Below are the code and all the weights of a small trained network. Each question names an input and a class and asks about switching units off, where a switched-off unit gives its printed mean instead of its output.

import numpy as np


def w(rows, s, z=0):
    codes = np.array(rows[::2]) - 128.0
    scale = np.full(codes.shape[1], s)
    scale[-1] = z or s
    return codes * scale


def norm(h):
    return h / np.sqrt((h * h).mean(-1, keepdims=True) + 1e-5)


def f(y):
    return y / 2 * (1 + np.tanh(0.7978845608 * (y + 0.044715 * y**3)))


def log_softmax(a):
    a = a - a.max(-1, keepdims=True)
    return a - np.log(np.exp(a).sum(-1, keepdims=True))


def net(x, mask):
    res = np.array(x, float).reshape(1, 8) / 4 @ E
    u = 0
    for l in range(3):
        y = f(norm(res) @ A[l][:, :-1].T + A[l][:, -1])
        res = res + np.where(mask[u : u + 7], y, B[l][:, -1]) @ B[l][:, :-1]
        u += 7
    return log_softmax(norm(res)[-1] @ U[:, :-1].T + U[:, -1])


A, B = {}, {}
E = w([
[177,162,43,196,93,121,199],'x0',
[87,161,139,98,82,10,147],'x1',
[149,102,176,150,119,195,124],'x2',
[109,115,135,87,128,90,139],'x3',
[162,255,133,180,182,132,175],'x4',
[84,173,135,151,63,167,59],'x5',
[83,69,101,184,185,101,149],'x6',
[184,94,170,177,137,108,85],'x7',
],0.0048)
A[0] = w([
[148,164,71,158,177,183,200,56],'L0N1',
[66,76,95,199,174,61,103,78],'L0N2',
[63,126,129,126,133,1,200,107],'L0N3',
[37,81,116,95,173,136,76,1],'L0N4',
[162,52,142,65,129,93,109,49],'L0N5',
[188,200,77,148,94,90,163,98],'L0N6',
[113,151,50,24,18,157,148,97],'L0N7',
],0.007,0.0042)
B[0] = w([
[151,123,74,109,182,204,210,200],'L0N1',
[79,226,89,90,125,98,102,186],'L0N2',
[44,171,51,47,32,103,6,252],'L0N3',
[217,170,187,214,107,81,135,148],'L0N4',
[206,68,160,126,146,143,153,151],'L0N5',
[204,66,219,182,165,116,165,205],'L0N6',
[1,180,72,194,163,111,82,221],'L0N7',
],0.0066,0.0034)
A[1] = w([
[110,77,181,77,113,77,76,42],'L1N1',
[70,160,174,54,117,152,75,127],'L1N2',
[143,129,127,128,140,131,117,123],'L1N3',
[171,255,124,150,88,74,161,29],'L1N4',
[111,59,180,67,197,95,125,55],'L1N5',
[121,71,151,186,73,218,110,102],'L1N6',
[164,108,125,119,76,76,94,2],'L1N7',
],0.0061,0.0042)
B[1] = w([
[184,186,128,188,231,151,205,169],'L1N1',
[89,168,93,160,167,77,102,251],'L1N2',
[118,131,137,129,115,122,143,125],'L1N3',
[159,2,228,99,190,88,95,148],'L1N4',
[191,105,155,132,87,107,80,124],'L1N5',
[75,81,83,26,97,142,135,187],'L1N6',
[172,104,153,193,176,162,131,101],'L1N7',
],0.0066,0.0024)
A[2] = w([
[165,147,160,118,159,150,226,4],'L2N1',
[152,63,18,161,100,69,139,153],'L2N2',
[135,119,150,189,89,217,58,164],'L2N3',
[113,79,146,96,149,53,238,37],'L2N4',
[114,201,253,106,134,172,63,82],'L2N5',
[207,175,98,121,23,164,181,21],'L2N6',
[136,74,71,141,107,92,107,158],'L2N7',
],0.0064,0.0034)
B[2] = w([
[85,136,54,131,180,124,137,148],'L2N1',
[102,210,185,111,181,77,75,252],'L2N2',
[78,132,70,48,70,96,104,206],'L2N3',
[78,156,143,126,139,124,42,129],'L2N4',
[104,154,116,146,191,2,102,202],'L2N5',
[171,250,135,172,77,59,134,112],'L2N6',
[109,170,172,101,187,129,94,200],'L2N7',
],0.0063,0.0027)
U = w([
[116,111,146,140,86,141,182,11],'0',
[157,13,160,82,111,211,125,155],'1',
[4,170,75,94,111,101,77,174],'2',
[103,128,154,179,106,123,176,39],'3',
[167,164,85,176,198,193,247,143],'4',
[172,165,89,141,28,198,178,90],'5',
[166,103,176,179,60,128,173,56],'6',
[168,138,209,142,164,54,101,148],'7',
],0.015,0.011)

Each question gives the input, the list of numbers given to net, and the class t.
The units are the neurons (one row each of A and B). Each row of codes is followed by its name. A weight is (code - 128) times the scale printed after its matrix; where a second scale follows, it is the last column's (A, B and U).
mask holds one flag per neuron, layer by layer. A switched-off neuron (its flag False) gives its mean, the last column of its row in B, instead of its output. The means were averaged over made-up inputs and are rounded, as every weight is.
A unit's drop is (log p(t) with every unit on - log p(t) with that unit switched off) / (log p(t) with every unit on - log p(t) with every unit switched off).
The circuit of an input: a set's keep is (log p(t) with only the set's units on - log p(t) with every unit switched off) / (log p(t) with every unit on - log p(t) with every unit switched off). Starting from the 12 units with the biggest drops (on a tie, the unit counted first), units are removed one at a time, each time the one whose removal leaves the highest keep (on an exact tie, the one counted first), for as long as the keep stays at least 0.8.
circuit, biggest first: the units of the circuit, biggest drop first
unit that matters most: the unit with the biggest drop
top k neurons: the k neurons with the biggest drops, biggest first
top k neurons in layer l: the k neurons of layer l with the biggest drops, biggest first
drop of u: that unit's drop, to one decimal
input [1,0,0,3,-3,1,2,5], class 7: unit that matters most -> L1N5
input [-1,-3,-8,8,-2,-1,-5,8], class 1: circuit, biggest first -> [L0N5; L2N5]
input [6,-5,-5,5,-5,-8,3,6], class 7: top 2 neurons -> [L2N2; L0N7]
input [-6,-3,-6,-8,7,2,5,0], class 4: top 2 neurons in layer 0 -> [L0N3; L0N1]
input [-8,1,3,0,-6,0,0,3], class 1: top 4 neurons in layer 0 -> [L0N5; L0N3; L0N7; L0N2]
input [8,4,-8,4,6,3,-3,0], class 7: top 2 neurons -> [L0N6; L1N4]
input [-8,1,-5,5,6,-8,6,8], class 2: top 4 neurons in layer 0 -> [L0N3; L0N2; L0N6; L0N4]
input [0,-5,5,5,3,5,0,0], class 1: top 2 neurons in layer 0 -> [L0N3; L0N2]
input [3,-1,-2,0,0,-1,0,5], class 7: top 2 neurons -> [L1N1; L2N2]
input [6,6,-7,-5,4,-7,2,6], class 7: top 2 neurons -> [L0N6; L1N4]
input [6,-4,-5,3,2,4,-3,5], class 4: top 3 neurons in layer 0 -> [L0N3; L0N1; L0N6]
input [6,2,4,-8,2,7,-3,-5], class 5: top 3 neurons -> [L0N3; L0N6; L2N3]
input [8,5,8,-2,3,3,7,-8], class 4: top 2 neurons in layer 0 -> [L0N1; L0N6]
input [3,4,8,1,5,-2,0,-5], class 4: circuit, biggest first -> [L0N1]
input [1,-2,1,-4,2,-1,-7,5], class 6: top 3 neurons in layer 2 -> [L2N2; L2N6; L2N7]
input [1,-4,6,-1,3,1,1,0], class 5: top 3 neurons in layer 0 -> [L0N6; L0N7; L0N5]
input [-6,-5,6,-4,2,5,-7,6], class 2: top 2 neurons -> [L2N5; L2N3]
input [8,-1,8,-1,-4,2,-6,5], class 2: top 2 neurons in layer 1 -> [L1N6; L1N1]
input [-7,-5,-3,6,-1,-7,6,-3], class 7: drop of L1N5 -> 0.1
input [-8,6,-1,0,-5,-4,-1,6], class 7: unit that matters most -> L1N1
input [2,-3,-8,-1,1,-4,-3,1], class 4: drop of L0N1 -> 0.5
